Each name stands for a flat space through zero: a line, a plane or more. A row that begins with a name and a colon came from that space; any other row is followed by the name of the space it lies nearest, among the names in its block.
z521-z271: -147 -286 -79 95 -64 -16 -150 -97 4 -306 -379 319 -145 -208 -142 77 179
 630 197 -74 -205 -132 -9 106 73 181 -228 75 177 214
z521-z271: -121 362 -93 237 141 151 47 37 -205 30 151 37 127 0 -89 -257 -240 -163
 -91 345 116 175 11 36 197 -115 188 -206 82 -112
z504-z681: -87 53 390 -224 -170 -37 82 119 -218 -90 113 -226 -49 -211 163 648 221
 62 330 -62 532 -282 -169 -194 140 50 -327 228 -148 -209
z504-z681: -287 90 -293 -65 -196 136 -682 -107 251 301 30 -458 435 -609 -150 -272
 -90 -298 -415 114 64 206 -185 88 -158 -261 228 180 429 47
z504-z681: 113 74 -108 -105 -40 86 -77 -93 69 254 161 -16 78 -75 -55 -169 -73 -134
 -210 -115 -246 63 -11 140 49 78 109 34 -83 47
z521-z271: 85 -169 -60 -155 -10 -67 88 -55 121 -56 -60 78 -129 185 64 1 94 161 65
 -139 -276 -125 -40 34 -77 40 -48 47 -144 89
z689-z63: 77 86 18 426 134 41 280 102 -232 -98 197 369 -71 288 -109 -481 -236 -144
 -66 181 -289 286 214 166 128 -11 148 -158 -28 177
z811-z563: 79 5 26 294 -116 -102 79 215 -135 179 279 284 273 447 -103 -773 -334
 -644 -288 299 -118 403 347 -20 94 -382 293 -72 -23 87
z504-z681: 67 442 -200 436 514 215 367 -83 -115 -78 21 184 -187 276 -106 -255 -378
 3 -40 124 -207 187 135 203 48 179 324 -574 45 -28
z689-z63: -362 376 -229 330 101 178 -100 17 -132 -92 107 -278 153 -224 -223 -294
 -515 -476 -160 422 244 314 98 103 -6 -451 193 -72 275 -87
z689-z63: 214 -174 -8 -207 -85 -78 -152 7 80 182 -45 148 200 47 14 -166 -42 -120
 -186 -61 -55 -5 228 -92 11 54 -27 153 -152 -127
z689-z63: -211 -45 144 116 -183 -110 22 118 -100 -131 -63 -43 20 46 -65 98 -28
 -146 164 85 330 8 69 -117 40 -296 -73 28 113 31
z521-z271: 385 -205 106 -74 -94 -118 204 -3 58 216 121 463 -20 456 64 -321 355 203
 -82 -286 -519 -8 -3 50 141 266 114 -17 -274 337
z689-z63: 73 84 -181 -186 89 139 -301 -120 141 255 40 -48 169 -253 109 -80 228 294
 -206 50 -203 -49 -325 39 19 290 125 -47 74 -74
z689-z63: 7 330 -199 333 367 165 228 -21 -142 -86 67 186 -50 210 -72 -361 -293 -14
 -81 286 -170 194 82 129 92 27 246 -355 26 -44
z504-z681: -177 -225 306 -53 -161 -112 -19 78 -136 -368 -252 -88 -159 -302 12 645
 160 247 395 -119 484 -244 54 -155 -6 23 -463 287 42 -77
z504-z681: -367 -434 153 134 -263 -214 -201 119 11 -397 -409 -19 -155 -174 -56 386
 21 179 376 23 302 -138 72 -122 -174 -214 -343 86 355 31
z504-z681: 135 -312 -17 -122 -255 -138 -94 -43 147 160 -46 41 -9 -47 -108 -25 183
 -90 -150 -187 -74 98 103 -15 -17 -113 -127 256 -69 205
z357-z366: 186 18 -144 -372 66 95 -274 -154 216 232 -7 22 268 -117 167 -170 382 412
 -211 -136 -314 -175 -302 4 7 361 152 123 -93 23
z689-z63: -541 156 -185 251 -186 96 -438 33 -8 -6 4 -400 228 -478 -219 -129 -300
 -372 -118 376 332 244 -101 51 -66 -512 111 2 532 -8
z811-z563: 337 -87 30 -94 -109 -38 135 -103 112 370 140 95 -139 83 -64 48 225 -54
 -168 -355 -233 89 5 88 90 183 10 -15 -195 221
z811-z563: 63 -139 204 -53 -74 -59 153 -4 -107 -205 -103 194 -121 2 -9 220 242 327
 221 -233 19 -171 51 -12 125 179 -227 207 -159 152
z521-z271: 308 240 -177 -584 228 179 -144 -218 333 410 199 -382 171 -107 319 79 249
 126 -272 -269 -279 -235 -413 25 -177 411 234 42 -259 -187
z357-z366: 167 -179 25 121 58 -105 206 9 -66 -84 -187 339 -208 196 -72 75 75 183 80
 5 13 40 212 -69 112 78 -165 -103 -98 13
z521-z271: -67 229 197 199 10 15 151 168 -234 -10 217 -81 84 81 -11 -36 -264 -432
 24 166 327 134 154 -64 72 -178 70 -66 -1 -134
z521-z271: 336 -287 198 -207 -15 -103 208 -2 13 -29 18 148 -263 88 114 299 114 119
 111 -349 -193 -157 141 15 -56 322 -288 190 -337 -11
z689-z63: -78 127 -112 -63 325 86 47 -89 -34 -268 -323 -104 -176 -177 66 483 -19
 383 215 151 343 -210 -38 -130 -21 152 -207 -141 14 -376
z811-z563: 7 -119 -115 148 74 -48 -13 -59 117 -49 -245 73 -116 25 -91 19 54 134 -16
 -17 -5 85 69 -9 -88 -6 0 -148 155 91
z811-z563: -495 382 108 151 -63 226 -248 99 -308 -220 237 -365 268 -593 -22 41 -42
 -32 84 361 415 27 -311 44 136 -177 -3 255 283 -42
z357-z366: -459 -93 131 -107 -527 -41 -536 58 92 28 53 -517 358 -558 -114 69 35
 -349 -32 -104 346 2 -148 -6 -138 -425 -28 483 359 200
z357-z366: -9 -202 -213 214 122 -140 149 -49 211 -127 -348 126 -274 387 -107 -60
 -209 -31 63 -26 -150 82 231 8 -236 -181 70 -373 143 72
z689-z63: 210 -481 135 -7 -85 -204 -131 107 51 -6 -204 312 -44 33 88 62 217 212 5
 1 -33 3 151 -159 -72 190 -237 68 25 -51
z504-z681: -274 -311 51 -184 -376 -209 -424 110 228 45 -139 -489 173 -251 21 237
 -67 -450 -16 37 452 -4 25 -224 -336 -498 -139 261 269 -131
z521-z271: -200 -62 168 -105 -186 19 -356 94 -9 14 103 -397 118 -512 89 314 -62
 -193 30 23 287 -56 -126 -34 -166 -23 -166 246 204 -186
z811-z563: -87 162 49 -569 -131 85 -172 -53 111 183 262 -604 100 -311 261 447 111
 -111 49 -125 162 -324 -425 -54 -101 -2 -80 271 -171 -263
z357-z366: 6 -57 121 -253 -31 -26 13 -12 -38 -74 -80 -88 -103 -152 135 486 261 300
 212 -51 236 -262 -168 -139 65 143 -274 126 -126 -171
z811-z563: -63 -11 51 -36 -53 11 -104 4 -129 -92 -125 29 69 -274 -69 189 94 146 49
 101 328 -38 58 -110 164 1 -217 188 3 -112
z357-z366: -57 64 -1 123 152 2 215 31 -96 -209 -59 41 -178 152 18 101 -122 53 170
 114 65 -31 47 -15 -7 -41 -48 -151 -22 -85
z689-z63: 137 61 -169 282 265 5 133 57 24 35 47 211 20 397 -8 -524 -338 -260 -206
 225 -277 266 232 53 -117 -61 293 -327 34 -42
z811-z563: -83 -86 142 -393 -317 -8 -367 10 132 214 156 -263 252 -270 176 131 227
 22 -1 -209 -49 -249 -327 -15 -61 94 -3 272 26 1
z504-z681: 330 -199 178 -178 -27 -96 11 67 -56 166 9 463 81 205 220 -40 511 496 18
 -9 -167 -158 -142 -166 236 428 -72 -17 -206 -29
z811-z563: -120 -22 82 185 -77 -31 -98 69 -20 -57 -22 -13 124 -60 -47 -130 115 -14
 -22 46 117 115 -27 -28 -26 -104 82 45 207 183
z689-z63: 325 478 -246 -217 400 205 80 -88 114 401 334 -233 255 194 165 -363 -289
 -439 -440 109 -134 121 9 8 -82 92 422 -177 -284 -347
z357-z366: 85 -178 -168 -122 -147 -37 -250 -49 172 295 25 -4 72 -100 -40 -141 4
 -127 -245 28 -180 110 -17 22 -37 -53 11 27 44 -14
z521-z271: -38 -53 -315 -302 -56 104 -506 -256 354 251 -186 -245 186 -490 -24 43
 374 363 -256 -128 -124 -67 -358 42 -90 142 58 143 198 97
z689-z63: 70 -19 -150 -193 6 50 -325 -64 238 306 66 -310 135 -267 82 15 -32 -194
 -277 -4 -36 62 -121 -1 -217 46 83 21 102 -167
z811-z563: -132 -252 10 -130 -197 -110 -255 72 101 54 -30 -163 -12 -165 127 204 195
 65 51 157 97 -58 -252 -124 -113 -123 -155 62 163 -89
z504-z681: -30 42 17 -96 36 27 -134 15 52 49 6 -83 105 -52 141 40 98 118 12 39 14
 -107 -181 -55 -55 113 67 -56 70 -103
z521-z271: 185 -14 -79 -162 196 54 29 -147 141 35 -144 -59 -173 -98 63 306 64 234 8
 -219 -75 -137 -20 27 -106 324 -87 -72 -92 -124
z504-z681: 137 -255 78 -78 -11 -99 89 4 35 -104 -113 189 -170 118 72 131 130 240
 130 -151 -169 -128 48 -12 -44 179 -169 49 -118 38
z357-z366: 252 178 -96 -275 310 167 -40 -96 48 194 103 -221 -64 -249 189 321 -131
 -3 -129 12 27 -102 -62 -9 -85 379 -81 -67 -189 -487
z521-z271: -502 50 -45 48 -365 13 -340 45 -32 -57 48 -348 232 -366 -181 -66 -137
 -310 1 185 289 81 -111 24 12 -538 3 251 312 113
z504-z681: 360 -571 22 -37 -185 -351 -7 88 211 220 -226 510 22 530 45 -299 362 102
 -141 -43 -219 105 201 -233 -18 -25 -11 -80 -79 163
z357-z366: -193 114 87 170 -84 19 104 49 -167 -202 45 -78 14 -56 -170 -30 -233 -261
 85 7 204 82 188 57 56 -263 -34 153 22 101
z811-z563: -1 305 2 -143 64 102 -69 53 -50 181 258 -203 294 7 131 -165 -128 -286
 -149 171 131 0 -92 -72 33 -62 206 6 -83 -237
z521-z271: -18 -154 -94 -178 -121 -98 -34 -93 208 16 -188 -59 -36 109 -41 70 64 28
 35 -208 -58 -115 19 -25 -98 -127 -12 43 -28 100
z811-z563: -100 -188 -75 108 -201 -115 -336 90 110 148 -87 13 270 -24 -105 -338
 -138 -329 -222 179 85 219 171 -91 -97 -304 111 9 264 6
z357-z366: 152 258 95 -35 151 81 343 -20 -125 18 189 -4 -110 189 34 91 -140 -127 64
 -144 -15 -62 77 60 97 128 47 -79 -280 -71
z504-z681: 425 196 121 37 359 15 560 22 -183 -2 80 517 -126 650 154 -145 87 272 99
 -60 -229 -107 124 -47 251 412 135 -336 -432 -72
z811-z563: -30 71 214 -74 -191 25 -105 76 -90 107 239 -196 182 -225 6 45 -27 -296
 -57 -104 177 21 6 5 29 -36 -19 265 -28 9
z521-z271: 101 143 -33 35 299 113 -110 1 -36 13 -53 -35 95 -208 113 68 39 158 -108
 197 187 35 -36 -99 -31 265 13 -92 69 -283
z689-z63: -63 233 -173 48 116 128 -139 -52 49 152 95 -232 134 -195 -13 -109 20 -95
 -216 202 108 163 -178 3 -19 -82 172 -70 142 -50
z357-z366: -268 -61 -164 0 22 -18 -158 -45 162 -220 -245 -191 -4 -55 -7 29 -82 85
 97 59 28 -85 -74 -6 -229 -199 29 -22 225 9
z504-z681: -93 -93 92 -202 -179 -38 -155 28 9 -41 -20 -104 110 -129 34 118 -58 -63
 81 -92 88 -165 30 -39 -32 -50 -115 225 -34 -85
z689-z63: -298 -24 162 176 -290 -88 -23 170 -227 -215 43 -20 163 -37 -184 -142
 -238 -390 90 169 348 119 254 -58 108 -488 -92 276 78 80
z357-z366: -161 10 19 83 -81 37 -178 52 -121 -111 0 14 176 -236 -78 -130 -37 -6 -32
 172 130 68 36 -4 80 -103 -50 199 114 12
z521-z271: 407 -305 -20 -230 47 -134 39 -62 138 141 -239 469 -32 320 83 -47 181 338
 -37 -212 -294 -163 193 -101 62 367 -75 -85 -258 -79
z357-z366: -91 39 316 147 -57 -14 53 197 -234 -85 179 -6 -23 -48 120 178 -10 -55
 195 109 200 -32 -72 -51 51 74 -83 -42 75 -99
z357-z366: -7 -174 237 -111 -164 -98 -10 73 -59 -87 -56 219 20 98 130 118 308 371
 243 -136 -61 -258 -137 -72 107 199 -103 64 -43 88
z811-z563: 268 -305 -54 -40 -3 -118 160 -36 26 31 -145 542 -214 358 -1 -100 95 339
 63 -91 -438 -82 133 31 136 240 -114 -158 -202 54
216 -224 29 -205 46 -57 -14 -58 132 23 -117 131 -105 36 151 164 284 376
 49 -200 -216 -182 -95 -29 -69 337 -116 33 -119 -1
z689-z63
41 123 -138 -136 203 130 49 -170 91 -37 -67 -71 -147 -97 68 198 138 380
 62 -129 -175 -174 -229 98 -22 278 2 -85 -59 -11
z689-z63
-16 -51 -94 45 -80 -33 215 -64 -10 -105 11 78 -163 162 -174 -119 -122
 -118 23 -103 -181 69 153 133 48 -223 -43 106 -144 230
z357-z366
35 103 -26 -147 57 75 -54 -32 57 126 117 -182 5 -85 99 108 -112 -98 -37
 -49 -53 -79 -93 41 -80 110 40 -50 -43 -171
z811-z563
77 -307 122 295 -54 -183 229 121 -133 -236 -149 370 -208 251 -141 -80
 -94 -54 108 31 4 160 396 -31 28 -121 -194 21 -32 138
z811-z563
290 -43 -33 -65 103 45 -76 -55 54 204 49 173 82 -65 58 -144 240 200 -223
 -49 -202 69 -46 11 55 329 44 32 -86 27
z357-z366
-220 99 -109 -101 -61 102 -332 -78 90 61 -23 -546 73 -616 -78 336 -78
 -215 -116 64 409 62 -110 -17 -143 -180 -120 206 215 -165
z521-z271
-269 160 -120 110 -144 52 -195 -38 45 27 13 -235 260 -188 -193 -259 5
 -219 -165 81 184 186 -58 28 13 -383 194 144 229 239
z811-z563
19 134 59 32 142 61 290 1 -129 -156 105 86 -189 181 78 75 -31 156 192
 -29 -155 -121 -79 89 69 139 -8 -106 -157 8
z504-z681
362 -399 -161 -189 60 -226 126 -50 275 107 -246 314 -152 508 97 -118 174
 158 -82 -86 -318 -34 150 -139 -128 42 -33 -125 -224 -6
z521-z271
-99 -99 -77 -54 -70 -66 -193 1 179 83 -102 -282 13 -118 12 151 -48 -195
 -57 40 192 39 -30 -92 -214 -196 -12 -31 180 -105
z521-z271
140 138 -73 -107 104 11 149 -14 4 155 114 -154 -39 88 30 83 -94 -275
 -117 98 176 80 56 -92 13 -124 -1 -40 -192 -210
z811-z563
-394 -225 17 -76 -422 -91 -607 73 134 29 -122 -200 383 -372 -19 -104 225
 34 -35 118 184 -30 -244 -105 -84 -290 16 262 428 140
z357-z366
60 19 -36 199 53 13 92 53 -91 42 107 249 -22 189 -37 -299 -128 -59 -67
 144 -227 147 75 82 88 19 108 -175 5 44
z811-z563
-151 -179 76 144 -254 -73 -233 81 -9 -20 -30 191 205 -29 -74 -321 143 87
 -20 19 -129 67 -38 31 52 -78 84 99 230 291
z811-z563
36 -68 50 91 27 -8 130 -3 -25 -91 5 76 -189 49 -16 73 -49 49 94 -115
 -152 -8 48 101 -38 99 -61 -44 -21 85
z811-z563

Rows lie near named flat spaces through zero. A row that begins with a name and a colon came from that space; any other row is followed by the name of its block's space that it lies nearest.
z749z304: 120 11 68 -11 122 -420 65 -168 -118 151 -210 -33 33 137 145 -83 -91 -103
 -127 -107 160 -78 -145 -12 162 34 -46 -91 58 82
z358z515: -59 -104 73 -44 230 44 31 73 108 -85 1 92 17 33 -191 5 85 -37 -81 139
 -62 131 -23 203 64 -57 -9 95 78 -64
z749z304: 119 -227 -326 133 360 -291 27 78 14 51 -217 -121 -20 102 42 -85 299 288
 -69 -2 -73 336 108 401 273 268 -123 51 -364 -197
z296z111: -9 -70 46 12 -91 219 130 128 -140 -489 194 162 -95 -88 -284 90 -112 436
 0 74 35 -76 164 209 -51 277 238 152 -91 -23
z287z646: 156 158 87 -27 232 -209 -64 -117 128 -333 -3 -12 -47 113 -174 -41 -256
 -111 -55 103 7 -73 162 279 123 119 -4 176 201 -148
z358z515: -103 220 -100 -228 84 -231 -143 -255 183 -104 69 -446 47 185 -24 139
 -346 17 129 357 246 -39 436 2 -83 -159 -210 -30 331 -159
z296z111: 7 157 -116 -135 72 -261 69 106 -120 167 -238 -51 -10 157 37 -57 159 -348
 -242 -361 117 -93 -170 -162 -23 -234 -197 -299 161 369
z287z646: 70 -113 110 -138 508 -128 57 192 393 -73 -242 53 -20 122 -285 -73 184
 -217 -303 146 -113 186 29 657 326 -56 -103 179 103 -173
z749z304: 138 163 -73 232 104 55 -289 -11 -41 -174 223 223 -35 12 -8 43 -33 -248
 127 -66 -198 -7 -32 -156 -44 185 74 187 138 -4
z749z304: 82 24 -257 54 142 365 -285 328 127 -44 -88 -22 -39 248 -196 144 255 -320
 -91 -390 -89 -74 225 -262 116 21 -8 66 33 -42
z358z515: -41 454 -274 -242 -296 -644 103 -253 -186 281 -206 -588 30 78 422 -141
 -145 13 43 -138 316 -138 93 -198 -266 -250 -438 -532 77 340
z296z111: -22 103 -6 118 -203 257 -171 -77 -30 -240 291 -24 -4 -6 -109 116 -335
 248 282 245 5 -55 261 -153 -150 159 109 245 113 -181
z358z515: -210 16 107 -83 214 -208 22 53 79 207 1 -170 69 331 -226 26 -148 -59 -94
 338 100 143 47 65 -51 -287 -302 -51 384 7
z749z304: -31 255 46 -158 -281 -285 66 -165 -222 98 13 -50 9 -19 196 69 -302 -51 9
 2 319 -254 -102 -251 -178 -128 -22 -180 312 353
z296z111: -27 96 28 -4 -227 -143 142 38 -79 84 97 -10 -60 -201 208 -74 83 120 1
 -26 -69 -28 -112 142 -170 31 -47 -223 -183 190
z749z304: 90 -61 -196 44 89 179 -111 352 71 -115 36 148 -193 121 -225 255 37 -200
 -222 -245 22 -140 160 -9 124 56 118 45 81 80
z296z111: -244 -95 164 -82 5 371 57 80 -11 -64 69 -17 147 29 -201 -38 212 136 72
 81 -88 105 -9 -120 -147 -127 -24 -18 -32 -47
z358z515: -9 -124 -91 -21 436 475 -296 325 427 -245 49 99 -31 193 -460 220 193
 -313 -97 67 -183 119 306 147 201 -38 48 338 198 -294
z358z515: 38 -79 257 -56 -517 -140 466 -419 -458 -254 -12 -91 1 -331 291 -220 -213
 663 97 -212 212 -313 -100 -75 -122 268 282 -310 -578 55
z749z304: -32 39 108 177 110 307 -318 -22 208 -228 446 185 -92 72 -285 228 -359
 -321 126 253 -169 -55 168 -173 -85 -63 120 263 358 -226
z296z111: -73 35 72 -45 111 -66 39 122 10 -7 2 12 40 100 -137 -19 50 69 -55 160 -7
 98 -10 190 -23 -6 -104 44 139 53
z287z646: -72 -9 261 55 -758 -6 279 -99 -483 337 106 67 -27 -178 352 22 -295 302
 47 -204 271 -402 -296 -510 -250 13 204 -342 -153 383
z287z646: 22 195 98 119 -352 -289 122 -154 -348 -43 220 -58 -78 -35 181 -55 -314
 253 79 -58 88 -229 -35 -142 -243 169 5 -246 -77 198
z287z646: 273 -48 -413 179 393 367 -479 213 263 -253 -99 135 -46 180 -235 188 159
 -288 41 -169 -148 108 314 -37 347 258 136 520 89 -324
z358z515: 19 19 213 6 -13 88 99 -121 40 -188 36 198 35 -226 -58 -185 -41 8 74 136
 -161 80 -193 192 -40 -10 87 166 -10 -66
z287z646: -77 -1 106 10 -76 7 88 171 -138 6 149 138 -58 3 -45 74 61 8 -115 -80 -4
 -100 -108 -26 -117 13 40 -159 19 233
z358z515: 28 299 -25 3 -608 -31 -81 -161 -280 43 221 -124 -118 22 205 235 -597 -26
 117 -178 358 -538 143 -642 -263 -30 123 -211 242 270
z287z646: 0 -368 59 82 470 180 -118 -21 314 46 -72 20 28 154 -190 29 163 -263 -97
 22 -181 180 62 51 305 -90 34 123 -115 -418
z749z304: 117 -210 53 244 208 518 -233 115 159 -82 52 404 -17 -38 -190 26 173 -419
 3 -206 -328 60 -158 -205 180 23 245 315 -34 -214
z287z646: 162 -13 143 157 -17 -240 -65 -107 -28 429 -126 180 16 16 273 -61 -101
 -346 -57 -90 -2 -63 -353 -156 158 -22 28 30 107 87
z749z304: -44 195 -241 -70 101 -132 -156 316 253 289 -36 -114 -21 64 58 67 242
 -200 -55 154 -93 201 71 269 -46 -133 -310 -8 207 143
z287z646: 143 154 0 106 104 -571 57 109 -102 244 -23 138 -113 24 222 -84 92 -248
 -226 -139 -74 -11 -293 246 23 78 -152 -215 44 338
z749z304: -256 236 166 -106 -443 555 -69 217 38 -10 315 29 2 -78 -150 128 -68 -155
 113 8 -66 -209 36 -389 -426 -303 -1 -100 264 213
z358z515: -269 -107 61 -103 -137 84 193 -23 -134 -168 254 -84 10 -89 -110 99 -72
 479 90 295 105 52 123 62 -238 -28 26 -123 -71 21
z749z304: -19 15 41 -135 -123 -383 255 -145 -161 196 -200 -196 57 -59 280 -154 70
 220 -58 -59 164 -25 -123 100 -15 -7 -112 -292 -200 158
z287z646: 64 109 -276 107 -350 2 37 -72 -284 -143 136 38 -125 -233 179 21 -116 196
 144 -196 46 -102 -3 -223 -203 112 108 -108 -178 178
z296z111: 153 -142 -118 174 296 195 -181 131 230 -148 11 186 -102 31 -200 49 75
 -240 -62 -63 -226 112 77 143 223 89 99 265 -40 -250
z287z646: -62 24 342 126 -500 555 77 305 -110 33 271 443 -98 -225 -112 46 -64 -120
 -27 -173 -169 -263 -302 -258 -237 -58 268 21 48 267
z749z304: -20 119 -179 -24 145 333 -270 91 256 -404 178 -178 -60 164 -343 161 -99
 -81 92 61 -83 -25 505 -24 -40 2 -32 166 139 -281
z296z111: 28 -169 -57 13 283 -124 32 55 72 55 -110 35 -12 47 -19 -17 211 -69 -139
 -41 -60 140 -53 190 169 12 -34 -26 -114 -53
z296z111: 30 -3 -9 120 73 391 -304 -32 251 -179 214 103 -35 17 -206 153 -221 -247
 159 154 -139 -2 192 -162 24 -42 128 330 211 -300
z287z646: -9 235 -171 66 -77 -55 -99 -274 -192 -394 201 -222 2 71 -71 -35 -311 218
 264 49 49 -43 284 -233 -229 94 -65 -4 45 -106
z749z304: -115 -151 -17 -120 64 0 214 304 188 413 -302 -122 16 -1 24 -170 479 -95
 -245 -141 -140 203 -162 262 63 -280 -255 -259 -244 86
z287z646: -2 -122 -251 57 219 70 -89 -60 -71 -260 1 -107 -4 180 -207 85 -46 154 54
 -26 73 86 261 -128 75 82 17 92 -38 -198
z358z515: 205 -51 -17 213 26 384 -271 -175 135 -452 247 249 -77 -189 -93 105 -232
 -54 235 51 -178 -64 170 -62 107 282 370 439 -54 -377
z296z111: -52 -185 333 174 -288 251 145 -55 -169 188 114 292 60 -257 155 -133 69
 107 100 -40 -172 -10 -403 -182 -91 38 208 -11 -255 37
z358z515: -192 -275 285 -122 137 -158 240 207 -100 509 -226 32 118 245 -12 11 269
 -34 -325 -45 159 25 -309 -18 122 -194 -106 -265 46 239
z287z646: 191 344 -194 -20 222 -66 -295 41 113 -232 -66 14 -32 168 -113 21 -34
 -466 -32 -187 -39 -87 129 -62 52 11 -89 152 353 54
z749z304: 81 -125 221 214 -383 85 85 85 -394 323 93 430 -9 -225 385 34 181 2 -30
 -376 -27 -240 -511 -371 -39 241 326 -155 -254 377
z296z111: -52 -44 23 -11 5 229 35 12 -25 -253 30 -28 48 -5 -176 -51 51 237 83 34
 -52 54 122 35 -37 86 48 95 -113 -137
z749z304: 211 -307 -9 210 57 465 -44 318 138 -64 -1 493 -96 -374 93 -7 591 -100
 -82 -351 -420 76 -239 240 242 343 379 194 -542 -78
z296z111: -392 173 -28 -361 -157 -233 244 54 -297 207 -82 -427 150 253 -5 12 109
 222 -81 -10 359 -52 42 -280 -359 -367 -375 -549 192 437
z287z646: -221 -152 494 -42 -5 145 148 64 -9 156 156 202 63 42 -152 22 -15 -127
 -129 131 -38 -68 -272 -82 -90 -217 56 -109 157 101
z296z111: 22 113 0 -90 -376 -402 213 -289 -314 -16 75 -126 -54 -198 363 26 -286
 357 70 8 306 -238 -18 -47 -152 132 86 -273 -124 230
z296z111: -64 -99 151 -253 205 -382 297 -119 35 6 -243 -127 63 34 -39 -117 -5 166
 -186 199 191 90 -57 416 130 -106 -110 -96 22 10
z358z515: -56 -9 -39 -106 62 -279 89 6 90 342 -208 -208 60 60 150 -88 124 4 -75 97
 58 142 -51 172 51 -152 -237 -144 -16 39
z296z111: -33 3 -85 -126 41 -28 85 -81 145 -38 -122 -216 -24 -32 -20 -99 36 -75
 -44 -69 -19 33 102 72 -5 -207 -125 -152 -116 -96
z358z515: -135 192 -125 -231 63 -945 59 -248 -230 494 -151 -567 81 451 322 138
 -291 77 -116 173 582 -111 138 -169 -51 -181 -427 -493 360 304
z358z515: 47 83 -92 98 -9 353 -323 243 277 265 1 134 -12 37 -23 102 105 -512 27
 -75 -192 27 -40 -216 33 -175 -32 198 239 -16
-52 -215 -90 -89 458 -269 129 153 182 221 -280 -74 19 139 -83 -95 365
 -115 -271 34 -65 313 -90 401 218 -171 -242 -107 -78 -32
z287z646
-424 25 41 -351 107 85 36 -24 -61 -3 8 -390 250 312 -218 119 89 225 65
 271 280 80 243 -247 -224 -305 -253 -192 289 53
z296z111
-5 192 -107 -117 -167 108 -77 -150 -81 -158 -73 -248 89 62 20 -18 -102
 97 165 -103 152 -133 216 -294 -99 -5 -30 -12 45 -30
z296z111
219 -191 -261 158 291 385 -249 -46 143 -482 -47 46 -43 52 -246 67 37 28
 101 -170 -123 54 347 -30 294 298 248 390 -222 -480
z296z111
-39 -130 77 -5 -43 -26 6 -27 -28 284 -76 -66 77 66 153 48 56 53 -5 1 97
 -25 -49 -132 78 6 14 -70 -67 -11
z287z646
-7 10 149 62 -535 43 76 -622 -395 -71 144 -121 152 -299 451 -96 -318 486
 454 13 180 -208 -58 -532 -206 205 265 -79 -322 -96
z296z111
-187 -80 154 12 24 -144 41 -98 -53 353 102 7 89 10 153 0 51 -98 21 163
 -14 104 -242 -154 -120 -216 -115 -194 74 105
z296z111
